Below is a small trained network, with its code and all its weights. Each question gives an input and a class and asks what happens when units are switched off, that is, made to give their printed mean instead of their output.

import numpy as np


def w(rows, s, z=0):
    codes = np.array(rows[::2]) - 128.0
    scale = np.full(codes.shape[1], s)
    scale[-1] = z or s
    return codes * scale


def norm(h):
    return h / np.sqrt((h * h).mean(-1, keepdims=True) + 1e-5)


def f(y):
    return y / 2 * (1 + np.tanh(0.7978845608 * (y + 0.044715 * y**3)))


def log_softmax(a):
    a = a - a.max(-1, keepdims=True)
    return a - np.log(np.exp(a).sum(-1, keepdims=True))


def net(x, mask):
    res = np.array(x, float).reshape(1, 7) / 4 @ E
    u = 0
    for l in range(2):
        y = f(norm(res) @ A[l][:, :-1].T + A[l][:, -1])
        res = res + np.where(mask[u : u + 11], y, B[l][:, -1]) @ B[l][:, :-1]
        u += 11
    return log_softmax(norm(res)[-1] @ U[:, :-1].T + U[:, -1])


A, B = {}, {}
E = w([
[81,144,195,191,81,122,158,102,181,169],'x0',
[143,122,96,151,142,130,156,134,131,127],'x1',
[254,147,163,170,136,52,51,130,130,206],'x2',
[150,146,237,201,193,160,113,108,39,85],'x3',
[125,127,126,133,130,131,129,136,125,135],'x4',
[128,134,125,130,127,132,125,131,126,129],'x5',
[122,139,128,123,122,127,112,112,127,118],'x6',
],0.0082)
A[0] = w([
[127,81,109,87,203,139,90,185,124,7,178],'0.n1',
[133,103,145,186,127,97,107,131,175,159,73],'0.n2',
[149,102,89,92,165,161,139,151,79,53,5],'0.n3',
[73,145,144,106,149,136,86,122,122,171,188],'0.n4',
[167,68,106,58,175,73,129,172,104,123,239],'0.n5',
[99,106,195,65,150,123,185,57,142,75,180],'0.n6',
[123,142,50,53,113,27,94,154,168,194,181],'0.n7',
[123,160,181,146,81,246,171,189,98,3,123],'0.n8',
[40,118,64,23,87,174,184,136,181,126,218],'0.n9',
[133,189,134,137,104,102,142,128,54,111,126],'0.n10',
[89,85,167,111,132,161,157,158,75,76,70],'0.n11',
],0.0075,0.0028)
B[0] = w([
[187,84,111,152,95,207,119,151,96,213,193],'0.n1',
[126,16,107,99,83,187,116,112,126,131,149],'0.n2',
[93,130,79,139,154,186,96,71,111,195,163],'0.n3',
[132,130,57,125,152,136,155,137,120,147,141],'0.n4',
[151,237,109,82,149,106,98,165,113,91,190],'0.n5',
[89,161,78,163,172,136,146,190,114,160,169],'0.n6',
[173,236,104,87,147,79,228,115,51,80,227],'0.n7',
[115,166,102,71,96,99,181,73,92,126,199],'0.n8',
[162,8,203,202,134,110,37,185,196,66,255],'0.n9',
[125,39,135,102,166,119,131,254,181,150,138],'0.n10',
[130,164,89,116,94,156,117,42,99,146,163],'0.n11',
],0.0067,0.0099)
A[1] = w([
[122,96,52,106,67,163,84,199,202,76,81],'1.n1',
[254,42,93,110,164,143,58,170,135,91,76],'1.n2',
[83,142,55,130,102,92,129,125,223,141,60],'1.n3',
[129,94,127,101,196,182,65,154,87,88,156],'1.n4',
[8,130,145,154,105,106,229,97,174,69,92],'1.n5',
[163,108,126,78,45,53,210,64,177,198,2],'1.n6',
[133,95,185,193,98,58,155,146,183,144,149],'1.n7',
[161,167,64,132,154,185,119,127,101,195,97],'1.n8',
[159,103,164,173,65,50,149,142,145,87,134],'1.n9',
[201,141,190,149,201,126,99,123,101,177,140],'1.n10',
[183,172,108,73,32,79,178,114,184,209,32],'1.n11',
],0.0081,0.0031)
B[1] = w([
[155,184,155,119,176,91,17,146,151,152,211],'1.n1',
[189,147,238,94,194,123,125,209,143,83,255],'1.n2',
[102,85,110,186,112,179,24,60,122,145,148],'1.n3',
[122,45,101,109,97,193,162,101,108,64,197],'1.n4',
[209,201,195,140,179,24,220,151,122,231,206],'1.n5',
[108,82,124,167,111,208,153,192,26,125,164],'1.n6',
[2,164,90,172,71,148,116,6,175,127,218],'1.n7',
[61,80,131,140,63,120,108,66,154,133,192],'1.n8',
[48,61,111,147,106,183,111,40,121,241,208],'1.n9',
[88,122,86,128,125,93,101,164,223,121,214],'1.n10',
[61,109,13,82,75,208,221,77,42,99,184],'1.n11',
],0.0074,0.0072)
U = w([
[199,71,188,79,196,117,29,201,178,37,164],'0',
[64,59,64,105,52,212,171,62,53,124,224],'1',
[42,81,187,201,95,74,79,66,227,179,152],'2',
[137,209,223,163,205,71,249,110,68,186,2],'3',
[205,216,56,43,97,24,170,171,80,73,41],'4',
],0.012,0.0037)

Each question gives the input, the list of numbers given to net, and the class t.
The units are the neurons (one row each of A and B). Each row of codes is followed by its name. A weight is (code - 128) times the scale printed after its matrix; where a second scale follows, it is the last column's (A, B and U).
mask holds one flag per neuron, layer by layer. A switched-off neuron (its flag False) gives its mean, the last column of its row in B, instead of its output. The means were averaged over made-up inputs and are rounded, as every weight is.
A unit's drop is (log p(t) with every unit on - log p(t) with that unit switched off) / (log p(t) with every unit on - log p(t) with every unit switched off).
The circuit of an input: a set's keep is (log p(t) with only the set's units on - log p(t) with every unit switched off) / (log p(t) with every unit on - log p(t) with every unit switched off). Starting from the 12 units with the biggest drops (on a tie, the unit counted first), units are removed one at a time, each time the one whose removal leaves the highest keep (on an exact tie, the one counted first), for as long as the keep stays at least 0.8.
units of the circuit, in order: the units of the circuit, biggest drop first
unit that matters most: the unit with the biggest drop
top k neurons: the k neurons with the biggest drops, biggest first
top k neurons in layer l: the k neurons of layer l with the biggest drops, biggest first
drop of u: that unit's drop, to one decimal
input [0,-6,6,-1,-5,-8,3], class 4: unit that matters most	0.n9
input [4,-8,-5,1,-6,-4,4], class 3: top 2 neurons in layer 0	0.n8, 0.n6
input [-6,-2,0,-8,-4,-8,-4], class 0: top 3 neurons	0.n9, 0.n8, 1.n2
input [2,-3,0,1,8,-1,8], class 3: top 2 neurons	0.n9, 0.n1
input [0,3,-2,6,5,1,1], class 1: top 4 neurons in layer 1	1.n2, 1.n5, 1.n8, 1.n1
input [1,-8,5,4,-2,-8,5], class 2: top 2 neurons	0.n5, 0.n1
input [0,-4,3,-1,-2,-5,6], class 4: top 3 neurons	0.n7, 0.n9, 1.n7
input [1,5,-7,-4,3,5,-3], class 2: top 2 neurons in layer 0	0.n9, 0.n5
input [0,2,3,2,-8,2,-4], class 0: top 2 neurons in layer 0	0.n2, 0.n8
input [0,-1,-8,0,-6,1,-3], class 0: top 2 neurons	0.n9, 0.n7
input [0,-7,-1,-4,8,-4,5], class 0: top 2 neurons	0.n9, 1.n2
input [1,0,8,-6,6,-7,8], class 1: top 2 neurons	1.n11, 1.n6
input [1,8,7,3,3,7,3], class 2: top 4 neurons in layer 1	1.n7, 1.n9, 1.n10, 1.n1
input [-3,1,-1,-5,-4,-7,-3], class 0: units of the circuit, in order	0.n9
input [-6,-8,-6,-8,8,4,8], class 0: drop of 0.n9	0.5
input [2,7,3,-4,-3,0,2], class 1: drop of 1.n11	0.1
input [4,-2,1,5,6,-2,-3], class 2: drop of 0.n7	2.1
input [1,-5,6,7,5,-8,5], class 2: top 2 neurons in layer 1	1.n7, 1.n10
